cols: J M N U E A S L Q
K828: [157 115 105 105 152  70 145 111 157]
K27: [137 139  99 121 133 182 126 135 127]
K998: [130  78 163 138 157 195 111 126 127]
K396: [ 90 152 111 108 114 215 133 149 125]
K16: [147 161 153 148 143  58 150 109 138]
down: [ 90 147] | J
down: [133 157 114] | E
down: [195 215  58] | A
down: [105  99 163 111] | N

cols: F W H B P D Z G
K691: [124  75 156 143  96  99  99  99]
K16: [177 157  88  91 158 161 155 160]
K737: [ 87 120 134 218 188 184 187 186]
K967: [150  96 162 108 140 140 140 141]
K616: [171  95 163  95 147 147 146 147]
K828: [164 104 146  96 140 138 141 139]
K27: [166  99 151  94 135 132 134 133]
K82: [157 175  67  92 148 145 148 145]
K139: [ 92 102 159 173 138 137 138 138]
K998: [112  98 216 133 168 167 164 166]
K67: [146 142 122 119  89  91  91  90]
down: [96 95] | W
down: [163 146] | H
down: [177  87 150 171 164 166 157  92 112] | F
down: [146 151] | H

cols: T V X R
K828: [177 102 194 117]
K67: [170 116 194 117]
K616: [208  72 170 105]
K967: [191  72 194 117]
K396: [217  72 165 105]
down: [117 117 105] | R
down: [105 117] | R
down: [116  72] | V
down: [117 105 117 105] | R
down: [117 117] | R
down: [194 170] | X
down: [191 217] | T

cols: feko lumal lete fedi zadi dib
K616: [106 183  53 119 133 141]
K998: [144 118 121 142 139 136]
K82: [122 120 136  89  63  84]
K737: [115 154  94 119 126 130]
K967: [106 128  53  84  50  75]
K139: [121 119 138  87  55  78]
K27: [180  67 155 132 120 116]
K691: [184  65 158 137 124 117]
K67: [106 128  53 119 133 141]
K396: [158 126  93 171 198 167]
K828: [139 133 100 139 147 145]
down: [126  50  55 120 124 133 198 147] | zadi
down: [ 89 119  84  87 132 137 119 171 139] | fedi
down: [130  75  78 116 117] | dib
down: [115 106 121 180 184 106 158 139] | feko
down: [136  94  53 138 155 158  53  93] | lete
down: [119 142  89 119  84  87 132 137 119 171] | fedi
down: [130  75  78] | dib

cols: vofut sov Pum pid
K967: [127  93 175 208]
K67: [140  93 131 138]
K139: [133 116 117 118]
K27: [174  54 123 134]
K16: [127  89 180 218]
down: [ 93 116] | sov
down: [118 134] | pid
down: [54 89] | sov
down: [127 140] | vofut
down: [ 93  93 116  54] | sov

cols: sadof bipi guno zad
K998: [134 213  84 134]
K691: [113 138 153 123]
K82: [135 108 140 139]
down: [134 123] | zad
down: [153 140] | guno
down: [134 113] | sadof
down: [138 108] | bipi
down: [ 84 153] | guno

cols: saso tane nimo zarab zef kot mino
K828: [ 79  66 169 149 173 192  69]
K82: [170 196  90  65 141  64 109]
K737: [106 180  77 128 109 149  98]
down: [90 77] | nimo
down: [170 106] | saso
down: [ 66 196] | tane
down: [ 65 128] | zarab
down: [196 180] | tane

cols: Mesoz Didub pasav fos kupu funo fug
K82: [125 196 107  85 101  75 120]
K737: [156 130 122 131 132 129 152]
K396: [124 207 105  79  98  65 120]
K616: [125 207 105  79  98  65 120]
K139: [125 207 105  79  98  65  83]
K967: [ 70 124 135 124 121 127  91]
K998: [130  68 146 164 151 172 133]
down: [130 207 207 207] | Didub
down: [120 120  83] | fug
down: [124 125 125  70] | Mesoz
down: [196 130 207 207 207 124] | Didub
down: [107 122 105 105] | pasav
down: [105 105 105 135] | pasav

cols: Sino pupup pumaf kadas dosu kes Bufep fulo
K396: [ 51 129 121 114 124 128 145 142]
K27: [133 115 106 119 107 120 129 125]
K691: [168 139 115 141 142 142 109 124]
K998: [171 130 137 116 141 125 128 134]
K967: [ 79 136 138 113  97 132 116 137]
K828: [141 131 101 139 124 121 129 131]
down: [120 142 125 132] | kes
down: [107 142 141] | dosu
down: [141 116 113 139] | kadas
down: [136 131] | pupup
down: [129 115] | pupup
down: [115 139] | pupup
down: [129 109] | Bufep

cols: Tuz tinu gurep didi vinif ris zum
K139: [126 133 134 133 151 105 121]
K67: [123 110 115 107 104 151 130]
K691: [144 159 146 167 130 127 139]
K82: [154 182 161 197 139 119 145]
K998: [144 159 146 167 130 119 139]
down: [127 119 119] | ris
down: [130 139 130] | vinif
down: [115 146] | gurep
down: [167 197] | didi
down: [127 119] | ris

cols: Vep Kopi zat dovu kiv Zilog Zuvo varo ran Tolub
K828: [110  66  99 114 137 131  82 125 131 149]
K67: [110  66  99 114 137 131  82  87 139 147]
K737: [134  61  93 112 161 108 124 116 148 112]
down: [137 137] | kiv
down: [125  87] | varo
down: [139 148] | ran
down: [66 66] | Kopi

cols: bunu Figel lak gep lopi
K998: [203 167  87 131 199]
K396: [142 172  89  54 203]
K828: [156  58 101  74  82]
K691: [197 190  95  86 182]
K737: [117 131 197 101 171]
K82: [183 194 192 185  53]
K16: [137 180 188 191 175]
K139: [117 140 161 142  95]
down: [197 192] | lak
down: [203 142 156] | bunu
down: [ 54  74  86 101 185 191 142] | gep
down: [167 172  58 190] | Figel
down: [ 87  89 101] | lak
down: [199 203  82 182 171] | lopi
down: [182 171] | lopi

cols: tif zik topal fudip Kelar zoniz rova badi tez Dafi
K967: [152 184 106  74 176 121 108 177 175 168]
K396: [184 139 147 193 148 157  56  84 166 157]
K16: [137 149 120 109 146 126 121 147 146 143]
K998: [ 93 128 121  85 121 114 192 171 107 114]
K737: [126 117 139 147 120 135 140 120 119 122]
K616: [133 121 137 149 124 136 125 115 126 127]
down: [ 74 193 109  85] | fudip
down: [149 128 117] | zik
down: [177  84] | badi
down: [166 146] | tez
down: [157 143] | Dafi

cols: Tepev gufe nog Maz tuki pudu
K67: [ 65  71  97 132 165 181]
K27: [141 192 193 153 108  97]
K139: [127 112  95  85  88 103]
K691: [ 92 105 139 169 170 138]
K967: [ 88 112 136 144 140 132]
K396: [147 143 149 160 159 138]
K998: [134 136 139 140 134 118]
down: [149 139] | nog
down: [132 153] | Maz
down: [181  97 103 138 132 138] | pudu
down: [112 105 112 143 136] | gufe
down: [127  92] | Tepev
down: [181  97 103 138 132] | pudu
down: [ 71 192 112 105 112 143] | gufe

cols: Naled vem Sasi Zafi
K828: [125 133 125 122]
K16: [203 104  82 100]
K82: [125 129 126 123]
K616: [ 66 144 162 148]
K67: [130 128 131 132]
K139: [137 121 124 125]
K27: [131 124 131 133]
K396: [ 59 147 170 152]
down: [125  82 126 162 131 124 131] | Sasi
down: [126 162 131 124 131 170] | Sasi
down: [131 124] | Sasi
down: [203 125  66 130 137 131  59] | Naled
down: [100 123] | Zafi
down: [104 129 144 128] | vem

cols: guf fabu suna tonu fote litev
K396: [ 80 170 178 146  80 170]
K737: [128 126 147 117 157 167]
K27: [ 67 181 191 150  67 180]
K967: [ 73 176 185 148  73 175]
K616: [140 146 103 163  81  61]
K16: [140 145 104 162  82  64]
K67: [178 100  93 121 177 100]
K139: [183  97  89 120 183  96]
K998: [147 121 121 127 151 126]
down: [177 183] | fote
down: [147 191 185 103 104] | suna
down: [180 175  61  64 100  96 126] | litev
down: [170 167 180 175  61  64 100  96] | litev

cols: monom meve kekab rel
K967: [ 93 131 175 171]
K139: [ 91  94 131 159]
K691: [168 131  72  70]
K16: [151 194 164 103]
K67: [102  46  88 140]
K616: [ 89 126 180 175]
K82: [101  60  87 147]
down: [159  70 103 140 175] | rel
down: [ 94 131 194] | meve

cols: vor Mugo noni kamaf tis Pep fudu kiko
K616: [126 109 148 104 160 130 142 143]
K16: [123 171 143 170  63 181 101 125]
K998: [123 149 104 155  78 171 109 113]
K139: [129 165 126 170  73 151 104 118]
down: [170 155] | kamaf
down: [130 181] | Pep
down: [123 129] | vor
down: [142 101 109] | fudu
down: [104 170] | kamaf

